In the rows, zero is written as 128.
Each row of numbers belongs to one of the things below and depends on some of the facts about them. Some rows are named. Which thing is each other row?

Some facts about the things:
rifler {ε=replun, guplogru, Σ=858}
klastal {ε=lidrefer, vadi, Σ=858, Δ=422}
brukar {Σ=738, Δ=775}
pagram {Σ=332}
bora {ε=nufe, brufus, Σ=493}
sturen {ε=nedra, likel, Σ=197, Δ=153}
flesti {Σ=858}
tredel {ε=boror}
fleder {Σ=858, Δ=83}
klonami {ε=treplepo, Σ=61, Δ=83}
kazos {ε=grutrir, Σ=956, Δ=822}
setol {Σ=738, Δ=354}
nosil {ε=magek, flumado, Σ=956, Δ=422}
dumel {ε=fegro, kegos}
skufli {ε=dafe, Σ=197, Δ=142}
flesigrem {ε=brufus, menufo}
mubrol {Σ=493}
grodum {Σ=197, Δ=316}
bratru {ε=flupas, Σ=61, Δ=83}
lelezum {ε=stumus, grutrir}
lidrefer {ε=pludrem, sekil, flunok, Σ=332}
riri {Σ=197, Δ=422}
lustom {Σ=332, Δ=822}
degrun {Σ=61}
grekam {ε=zabri, groban, flitetes, Σ=858, Δ=159}
vobin {ε=flumado, Σ=332}
kiliklik {ε=kuzes, Σ=332, Δ=234}
dugroklom {Σ=61, Δ=316}
brufus {Σ=61, Δ=452}
klakelo {Σ=858, Δ=159}
zuzubil {Σ=61, Δ=775}
stumus {ε=sekil, flunok}
zazil {ε=mubrol, Σ=61}
dodam {ε=flitetes, Σ=738, Δ=452}
gurar {Σ=493, Δ=775}
pogrofen {Σ=738, Δ=153}
menufo {ε=pludrem, sekil, Σ=332, Δ=83}
nedra {Σ=858, Δ=354}
replun {ε=tukes, Σ=858, Δ=159}
trudror {Σ=738}
klozon {ε=klastal, sekil, Σ=61, Δ=775}
pulen {Σ=738, Δ=142}
klusis {Σ=493, Δ=164}
groban {ε=truvos, Σ=197}
ledror {Σ=61, Δ=316}
memoklum {ε=skadrifle, flomo}
drodo {ε=bora}
lofli {Σ=858, Δ=234}
gedri {ε=laflan, Σ=956, Δ=775}
safoplil {ε=truvos, Σ=61, Δ=953}
deskim {Σ=493, Δ=234}
grutrir {ε=feklen, stumus, Σ=332}
feklagrer {Σ=332, Δ=159}
likel {ε=gebom, Σ=332, Δ=153}
dreko {Σ=956, Δ=316}
skadrifle {ε=grutrir, Σ=332}
piplu {Σ=493}
teli {Σ=738, Δ=822}
nuredram {Σ=332, Δ=434}
flidrom {Σ=956}
bekles {Σ=61, Δ=159}
gotrurom {ε=veskul}
fegro {ε=fleder, Σ=493}
sezo {Σ=956, Δ=238}
fudana {ε=bugal, menufo, guplogru, grutrir}
tagra {Σ=956, Δ=159}
bugal {ε=stumus, Σ=332, Δ=822}
tudal {ε=lidrefer, tukes, stumus, Σ=493, Δ=822}
brugres {ε=feklen, lelezum, tudal, grutrir, Σ=332, Δ=142}
gredrek {Σ=956, Δ=142}
dadek {Σ=197}
pulu {Σ=197, Δ=452}
pligo {Σ=858, Δ=864}
stirin {ε=nosil}
tezo {Σ=332, Δ=142}
letal {Σ=61, Δ=234}
giriba {Σ=858, Δ=316}
vevuk {ε=fligus, guplogru, Σ=61}
brader {Σ=738, Δ=234}
drefin {Σ=61, Δ=316}
pefol {Σ=956, Δ=822}
flatrol {Σ=332, Δ=238}
kegos {ε=ledror, Σ=197, Δ=142}
flunok {ε=stagrifle}
kera {Σ=493, Δ=953}
babrum {ε=dotri, Σ=858, Δ=452}
trestas {Σ=332, Δ=164}
buplezol {ε=mubrol}
flumado {ε=getuk, feklen, lidrefer, klastal, Σ=493, Δ=953}
gopa {Σ=493, Δ=452}
flupas {ε=feklen, Σ=61}
bridri {ε=dumel, gotrurom, Σ=956}
kuzes {Σ=858, Δ=153}
guplogru {ε=stirin, boror, gedri}
traris {Σ=956, Δ=953}
pakle {ε=lelezum, nosil, Σ=738}
masil {Σ=332, Δ=153}
zeste {Σ=956, Δ=434}
stagrifle {Σ=332, Δ=822}
pluklir {ε=kabos, Σ=332, Δ=452}
durodro {Σ=61, Δ=153}
kizak {Σ=332, Δ=953}
sekil {ε=pludrem, flunok, Σ=332, Δ=434}
pludrem {ε=stagrifle}
boror {ε=pludrem, dugroklom, Σ=858, Δ=864}
stilil {Σ=197, Δ=142}
getuk {Σ=738, Δ=452}
poplo {Σ=197, Δ=953}
zabri {ε=flaflus}
gebom {ε=vadi, mubrol}
klidonus {Σ=332, Δ=422}
vadi {ε=sekil, Σ=61, Δ=159}
kabrek {Σ=197, Δ=83}
stadresto {Σ=332, Δ=234}
senul {Σ=956, Δ=153}
treplepo {Σ=493, Δ=822}
flaflus {ε=nufe, pulen, Σ=956, Δ=775}
fligus {Σ=61, Δ=422}
kabos {ε=skadrifle, tudal, Σ=332, Δ=422}
rotrel {Σ=332, Δ=83}
tukes {ε=flumado, Σ=956, Δ=354}
flitetes {ε=drodo, nosil, Σ=493}
flomo {ε=lelezum, treplepo}
plubreza {ε=dumel, bratru, kuzes, pulen, Σ=738, Δ=422}
putrum {ε=menufo, boror, Σ=332, Δ=83}
grama {Σ=858, Δ=822}
letri {Σ=61, Δ=953}
druskal {Σ=332, Δ=452}
dafe {ε=flidrom, Σ=61, Δ=153}
truvos {ε=pludrem, flesigrem, Σ=61, Δ=234}
feklen {ε=vadi, sekil, Σ=858, Δ=159}
dotri {Σ=858, Δ=164}
ledretrok {Σ=332, Δ=316}

Some rows with their names:
senul: [118 148 145 146 149  89 129 109 155 182 122 132 114 137 128 150 194 143
 110 144 158 120  85 132 134 131 134 107 134 134 109 129 138 133 135 132
 117 140 127 109 111 121 126  96 156  94 171 150 198]
tagra: [126 119 126 127 189 114 139 116 124 122 162 111 129 109 132 133  97 123
 120 146 144 136 133 129 138 128 138 163 136 118 110 140 133 109 213 141
 139 110 139 135 172 150 138  98 114 149  79 111 153]
feklen: [133  99 133 175 141 143 114 148 115  90 139 135 114 123 130 114  82 135
 186 113 104 119 156 132 121 135 119 150 119 111 155 135 146  99 156 120
 167 150 131 135 149 161 105 138 114 156 101 133  80]
gopa: [126 131 124  99 157 114 133 125 138 105 173 123  91 117 134 138 116  88
 128 128 141 144 155 132 146 126 102 166 147 129 123 129 120 100 185 144
 169 115 127 152 137 166 144 122 117 139  97 126 136]
flumado: [130 118 136 172 140 144 128 146 133 123  98 136 109 151 127 120 162 117
 157 139 112  97 120 126 130 131 113 106 109 128 139 126 139 116  99 110
 152 179 118 129  92 111 107 100 142 115 161 149 117]
plubreza: [124 124 133  98 173 203 121 122 103 108 108 138  84 122  98 134 122 137
 108 164 167 123  98 103 165 129 101 180 119 134 143 132 141 105 136 199
 145  95 123 166 120 147 142 142 118 126 133 137  86]
nuredram: [113 169 119  55 141  97 139  79 153 131 113 138 121 125 136 132 203 149
 116 113 116 129 117 117 144 142 115 112 103 148 109 122 124 126 111 161
 133 111 118 132  78 110 153 103 125 139 144 133 131]
stirin: [137 122 128 159 134 144 143 142 127 105 131 120 131 146 129 110  99 117
 116 128  99 141 124 127 139 125 121 126 120 130 123 136 124 136 118 131
 102 156 136 131 123 107 123 148 129 148 143 132 102]
flunok: [136 115 122 157 136 111 142 136 130 114 125 124 122 126 139 112 110 145
 151 111 105 138 128 136 130 139 124 115 118 138 135 134 127 128 132 136
 109 159 142 129 106 117 101 158 131 141 143 113 101]
pulen: [139 104 122 161 122 162 119 130 109 150 108 120 117 119 108 139  87 164
 129 110 154 128  90 141 119 125 132 134 134 144 120 151 123 138 116 160
 132 111 135 129 156 145 123 193 132 101 191 138 151]
gurar: [129 106 119 140 111 116 119 168 119 152 144 114 131 113 170 133 107 109
 137 149 163 137 155 137 121 113 141 138 168 110 122 129 110 130 147  85
 158 107 131 126 189 148 125 126 131 109 100 113 180]
feklagrer: [120 128 106  84 136 112 133  99 114 122 147 123 149 105 145 120  94 171
 120 143 117 122 149 121 135 134 149 138 108 119 114 132 120 124 155 130
 137 111 131 134 137 135 149  97 103 162  83 110 123]
vadi: [142  98 118 136 148 150 125 122 102  90 142 119 117 120 118 113  89  97
 193 136 116 116 169 124 103 134 102 105 116 131 154 135 137  97 165  85
 135 136 125 131 114 126 115 135 121 147  82  95  66]
flupas: [134 100 119 137 102 171 107 135 113 113 105 144 110 130  97 126 119 113
 151 129 127 117 139 126 113 129 118 105 127 132 167 121 128 127 101 111
 121 115 122 137 121 127 120 160 120 107 134 117  87]
zazil: [129 139 139  91 130 135 114 128 107 140 140 120 118 120 126 132 152  98
 156 155 144 119 154 116 103 124 113 113 126 152 155 116 131 111 149  67
 124  98 126 122  81 115 112 137 143  96  99 112  81]
giriba: [119 150 167 122 111 101 121 122 154 134 155 136 132 121 105 163 155 121
 123  76 116 140 119 148 113 128 133 135 151 122 137 118 149 132 125 161
 134 123 123 112 159 156 133 108 131 126 132 161 133]
klozon: [140  96 116 152  97 182 112 184  96 117 122 121 128 140 136 107 104  88
 143 172 118 112 158 125 114 114 125 114 137 116 162 125 117 132 114  44
 140 122 130 131 134 109 103 132 136 112  86 105  91]

Which thing is each row?
No name comes twice in this set of rows, the named rows included.
[127 150 117 100 146 111 152  91 139 106  98 134 106 134 127 110 184 153
 170  91  84 121 118 126 133 147  97  96  80 142 127 132 132 115  93 149
 124 151 123 138  53  99 120 135 129 154 184 139  77] -> sekil
[113 165 148  74 128 142 108  50 127 133  79 155 137 126  56 143 183 205
 108 101  97 105  51 101 130 148 132 128  85 125 136 116 161 134  53 209
 116 130 105 131  87 118 150  96 114 144 151 169  76] -> kiliklik
[120 133 138 177 102 137  88 112 139 160  90 159 101 135 111 150 142 163
 148  84 129  74  89 142 116 131 118 112 140 136 118 125 150 129  79 150
 155 162 108 118 135 171 123 164 136  85 196 169 192] -> kuzes
[139 130 127 151 131 159 131 127 122 138 105 138 131 169 115 124 142  95
 128 157 102  99 120 115 122 117 101 101 109 132 121 122 129 122 103  78
 139 153 103 124 100  94 136 120 140 100 140 160 123] -> safoplil
[129 132 149 177 115 166 141 178 133  99 127 137 114 154 125 122 128  82
 135 131 100 128 134 130 139 122 119 147 138 111 150 121 134 125 105 121
 158 151 129 131 132 132 119 112 133 139 126 160 112] -> rifler
[136 120 130 204  96 142 138 172 125 118 144 125 127 153 146 116 110 107
 152 113  92 123 153 144 118 116 120 129 139 106 125 130 125 128 119  97
 152 166 124 120 160 135 112 146 139 133 138 162 147] -> boror
[131 135 147 156 139 201 137 163  98  97 157 129 137 157 121 120  70 105
 133 166  94 113 143 116 146 112 102 195 130 119 123 125 142 106 148 132
 161 138 111 143 132 147 144 127 114 142  76 175 112] -> grekam
[121 152 144  97 176  98 143 101 161 136 139 127 102 131 118 150 188 129
 103 128 143 132 107 128 159 137 112 137 132 142 119 131 138 112 170 172
 127 127 118 134 100 136 139 107 136 123 161 151 162] -> zeste
[119 168 137  70  99  96 130  93 139 151 117 128 158 114 105 141 173 156
 108  94 105 149 110 129 110 142 155 117 121 131 120 119 129 151  94 155
  96 110 129 108 131 116 143 105 122 139 133 131 110] -> ledretrok
[135 116 141 151 148 168 145 173 120 124 113 121 114 139 119 121 122 108
 104 158 136 148 100 119 146 130 123 147 137 121 149 134 129 130 120 135
 126 137 140 145 136 101 111 111 145 138 138 127  94] -> pakle
[133 128 141 128 139 103 131 119 121 135 142 108 112 108 144 137 155 122
 195 102 137 126 154 141  94 136 115 110 138 145 135 139 139 104 170 105
 137 116 133 115 107 150 101 154 145 112 143 117 117] -> mubrol

Now the same things, written a new way:
Known rows:
fudana: [165 125  96 125 149 102 148  99 126 120 107 150 169 123 102 127 172 143
 137 164  79  88 103 140  89 149 103  72 131 142  64 143 133 188 126 128
 153 153]
zazil: [151 132  94 131 152 116 158  97 140 133  93 159 153 144 115 113 184 150
 109 163 106  97  98 141  96 146  92 105 125 144  66 134 111 183 112 131
 123 153]
skufli: [150 132 120 117 152  95 161 105 109 125 128 146 173 129  96 124 160 145
 123 164  91  88  94 122  85 163  94  90 135 133  76 139 134 175 112 157
 134 141]
flunok: [169 133 123 132 167  86 144  82 119 127 124 135 143 140 115 154 182 165
 137 164  84  95  92 143 102 138  93  51 124 141  66 159 129 187 126 132
 173 151]
guplogru: [159 136 109 133 164 104 152  99 120 125 123 141 164 123 107 118 178 165
 124 155 101  95 108 144 100 136 100  81 129 146  60 141 135 179 135 133
 153 157]
lustom: [122 135 121 119 160  81 138 113 134  81  99 146 173 107  96 152 158 169
 157 138  74 108 119 163  88 139  58 147 115 169 104 152 110 160 161 122
 126 117]
poplo: [155 128 121 113 163  99 180  86 146 132 151 104 165 118 111 116 113 189
 104 151  90  92 103 165  77 170  92 117 110 140 109 170 152 202  84 145
 137 114]
skadrifle: [145 111  95 120 137 124 144  94 139 113 114 142 178 122  76 131 150 111
 158 164  72  68 108 139  82 153 111  71 131 152  72 134 133 200 121 133
 150 141]
grodum: [164 132  91 100 169  99 192  98 134 143 154  93 158 121 120 106 115 153
 113 181  95  76 105 154  67 160  89 124 104 137  91 144 134 211  71 135
 144 123]
letal: [159 116 113  69 143 110 171 106 135 112 107 144 148 142 140 129 160 141
 111 201 111  64 115 144  94 152 103 115 105 155  83 127 119 188 159 124
 146 141]
sezo: [167 118  93 109 163 124 184  81 160 150 142 104 140 130 128 109 114 154
 106 173 107  66 109 169  84 152 102 107 100 149  88 147 137 213  98 113
 151 136]
tagra: [155 112 122 114 152 122 173  92 129 128 124 138 145 134 127 135 134 138
 126 180  95  62  98 153  99 169  87 126 106 155  85 153 135 176 133 127
 143 141]
flupas: [146 128  90 117 141 115 149  97 143 138  89 169 148 153 107 142 175 141
 119 172  96  96 104 140  88 158  88  86 126 140  74 123 114 188 125 131
 134 155]
sturen: [157 116 134 119 142 113 173  85 123 142 141 133 168 140  96 112 146 153
  98 163 101  74  94 127  92 177 118  68 133 125  85 153 144 191 104 168
 131 134]
gotrurom: [158 136 102 130 155 102 160  99 122 130 116 147 160 126 109 113 172 157
 121 164  93  94 104 142  91 147  92  89 128 144  71 137 128 187 123 131
 143 152]
vadi: [159 125 112 151 151 100 160  73 135 164  84 159 128 174 124 152 180 138
 115 179  84  99  72 120 104 166  82  63 131 123  81 146  89 189  94 136
 130 153]
bratru: [165 129  78 119 153 128 173  98 127 159 115 145 139 146 125 118 165 123
 110 192 104  71  92 127  89 154  89  96 122 143  50 118 120 196  99 130
 146 168]

Which thing is each row?
No name comes twice in this set of rows, the named rows included.
[168 134  96 134 166 119 175  91 116 149 143 111 150 129 106 111 155 119
 133 185  91  53  93 123  98 137  96  74 127 148  55 128 118 198  96 136
 159 158] -> putrum
[156 104  88 107 132 117 144 101 127 115 102 158 170 127  88 146 160 119
 156 178  67  79 107 149  81 165 110  59 128 142  64 139 141 198 124 125
 164 151] -> lelezum
[160 117 100 108 157 118 188  99 121 140 140 106 147 122 122 113 129 110
 126 198  89  43  97 145  90 157  86 117 105 155  84 133 122 197  93 127
 148 139] -> rotrel
[142  98  92 110 126 121 140  90 145 121 106 151 173 127  67 150 152 104
 167 172  59  70 105 139  78 167 110  66 134 140  75 133 125 203 119 132
 150 138] -> grutrir
[165 118 111 130 150  85 141  77 127 131 104 146 146 145 104 170 173 140
 148 175  65  96  90 140  90 159 100  36 126 131  74 155 117 206 119 128
 164 148] -> stumus
[143 118 118 112 154 107 165  97 132 117 133 126 162 118 108 124 136 146
 134 166  87  72 114 153  87 153  86 123 107 162  99 145 127 185 130 127
 141 133] -> pagram
[126 137 139 127 169  74 137 105 132  74 108 141 163 109 100 164 163 182
 164 141  75 107 115 166  92 133  60 139 115 169 103 165 111 158 168 119
 141 120] -> stagrifle
[146 115 124  88 147 105 173 100 133 115 129 127 160 118 115 124 154 131
 123 191  94  55 122 147  85 145 109 103 104 156  97 127 111 189 147 130
 145 128] -> stadresto
[170 118  89 111 156 116 190 107 119 145 130 117 142 121 135 114 132 118
 118 200  90  56 100 150 100 164  88 119 100 154  77 128 129 196 111 116
 152 157] -> fleder
[149 128 107 108 144 110 160  98 125 120 121 136 166 122  94 121 173 133
 120 175 100  71 119 128  89 131 116  67 127 144  75 115 111 194 139 137
 144 144] -> kiliklik
[159 120  99 110 165 123 183  85 152 147 153  87 152 122 113 105 114 157
 113 169 100  63 111 160  87 149 103  99 100 148  95 144 138 217  87 124
 154 127] -> flatrol
[154 119  93 146 145 101 161  77 128 160  91 160 141 152 104 152 172 112
 120 181  72  94  83 132  93 169  91  52 129 129  86 138  98 201 102 131
 138 156] -> feklen
[151 132 105 134 160 112 159  91 138 135 108 150 156 132 106 125 173 149
 121 158 100  81 109 143  90 138  93  90 129 144  69 135 124 180 122 128
 135 152] -> bridri
[162 133 107 148 164 123 153  74 158 138 131 128 149 145 116 116 153 198
 103 141 114 100  88 157 105 142  99  81 126 144  72 164 144 196 101 135
 151 146] -> safoplil

Now the same things, written a new way:
Some rows with their names:
brugres: [131 100 142 112 107 137 135 118  96  69 132 123  90 128 129 141 129 149
 135 138 155 118 212 121 102  82 111 135 124 139 128]
zabri: [128 128 128 118 135 125 131 129 151 121 145 137 126 117 125 133 141 163
  98 144 132 143 139 138 124 138 134 123 126 122 138]
lidrefer: [143 137 145 135 119 148 141 102 123 111 118 127 135 126 125 133 116 136
 128 184 142 135  60 154 143 124 151 139 119 155 155]
grama: [139 127 118 139 144 120 123 130 118 182 121 140 139 143 137 120 123 100
 133 146 114 149 104 122 148 143 141 108 135 106 123]
grutrir: [132 113 127  95 114 143 106 122 143 102 120 116  90 157 135 136 106 150
 134 209 145 101 170 147 111 115 154 108 104 109 103]
durodro: [133 125 118 125 128 129 119 124 128 171 124 147 139 137 142 117 123 100
 149 117 119 133 104 127 137 133 141 117 123 115 131]
guplogru: [128 121 131 123 139 127 129 126 143 116 149 141 141 119 122 136 144 156
  90 150 125 122 127 145 121 132 122 121 108 124 131]
flumado: [129  97 105 139 128 184 137 115 132 156 120  94 115 101 129 134 131 125
 108 179 140 119 129 116 137 115 111 148 176 160 131]
zazil: [125 127 119 134 119 132 123 118 140 117 142 155 118 122 130 128 124 153
 144 154 131 159 147 136 138 129 137 133 118 133 146]
brader: [111 145 132 145 118 153 126 137 152  90 113 102 128 120 114 121 120  92
 120  13 123  87 137 119 124 140 128 152 128 139  71]
teli: [141 135 118 143 137 131 124 123 148 177 115 134 137 132 142 129 132 115
 109 110 119 135  89 118 145 155 136 108 122  94 108]
ledror: [135 116 131 141 124 134 127 127 110 148 119 142 134 133 136 122 128  98
 145  93 134 133 141 111 122 120 121 129 135 127 115]
klusis: [120 145 141 111 140 100 131 127 109 145 122 124 119 121 127 122 134 114
 132  65 140  91 144 128 124 103 141 124 114 143 124]
mubrol: [126 153 126 120 125  87 127 134 136 159 130 128 115 119 136 126 135 138
 142 112 133 146 133 116 135 136 129 127 129 121 157]
drefin: [135 112 128 138 129 132 129 127 106 148 117 141 136 133 137 121 131  96
 149  95 130 135 142 110 122 123 123 129 134 127 112]
flesti: [127 132 120 118 127 114 133 130 105 137 132 134 129 129 131 126 119 113
 146 120 118 132 112 124 144 121 134 117 116 119 124]
piplu: [126 140 133 118 133  98 125 129 125 154 122 121 127 128 135 130 133 132
 137 121 127 115 106 119 128 122 124 114 123 122 153]

Name these rows:
No name comes twice in this set of rows, the named rows included.
[108 138 130 141 127 143 126 143 119  93 120 114 125 136 111 108 111  75
 147  47 114 100 161 126 128 127 132 153 136 151  77] -> lofli
[127 153 129 137 111 116 141 133 175 118 145 136 103 109 127 132 138 162
 112 153 145 183 160 123 148 165 152 146 127 129 139] -> gebom
[136 116 132 141 133 130 139 137  94 148 124 133 133 134 132 121 126  94
 138 108 125 138 147 110 130 125 122 124 141 121 113] -> giriba
[132 113 136  97 123 143 115 128 144  93 124 115 100 155 132 139 120 157
 105 184 139  92 159 146 107 121 150 102 106 100 103] -> lelezum
[108 135 139 141 119 164 119 132 161  85 128 114 127 127 107 114 119 112
 125  72 130 105 183 146 116 134 126 160 142 164 114] -> kiliklik
[133 139 154 144 117 145 130 117 145  76 116 121 151 135 114 129 125 135
 134 153 129 149  71 159 117 138 128 151 121 153 160] -> menufo
[127 121 114 126 114 138 124 116 144 123 131 141 104 128 131 127 114 140
 144 185 136 157 154 137 143 122 154 128 125 133 125] -> flupas
[132 133 124 146 137 138 119 124 171 148 138 148 119 126 132 120 134 145
 118 155 134 174 163 137 137 153 143 129 132 127 151] -> likel
[129 115 127 107 124 134 106 123 147 103 127 131 104 150 134 131 114 154
 131 178 137 110 164 151 113 110 144 109 107 114 131] -> skadrifle
[141 109 117 129 143 161 118 118 152 177 123 114 125 138 140 127 120 146
 109 217 130 113 106 142 136 129 147 109 147 118 150] -> tudal
[126 116 110 109 141 145 133 122 139 130 150 130 139 108 126 137 143 152
  87 159 127 111 115 135 130 124 121 120 127 129 136] -> stirin
[121 127 131 136 120 139 117 125 144  90 134 131 143 133 115 128 126 146
 131 131 123 134 122 150 114 133 115 138 126 140 158] -> putrum
[117 127 158 160 131 167 120 124 147  60 130 135 156 134  99 111 119 118
 131  74 118 121 149 167 104 125 126 154 137 168 116] -> truvos
[144 108 128 131 139 153 107 120 153 148 119 135 123 156 139 126 117 139
 121 203 132 126 128 146 126 129 146 101 126 107 137] -> bugal
[142 107 118 126 141 144 104 127 153 153 129 141 120 161 144 120 118 138
 128 202 130 144 141 147 122 132 145 103 123 109 141] -> kazos

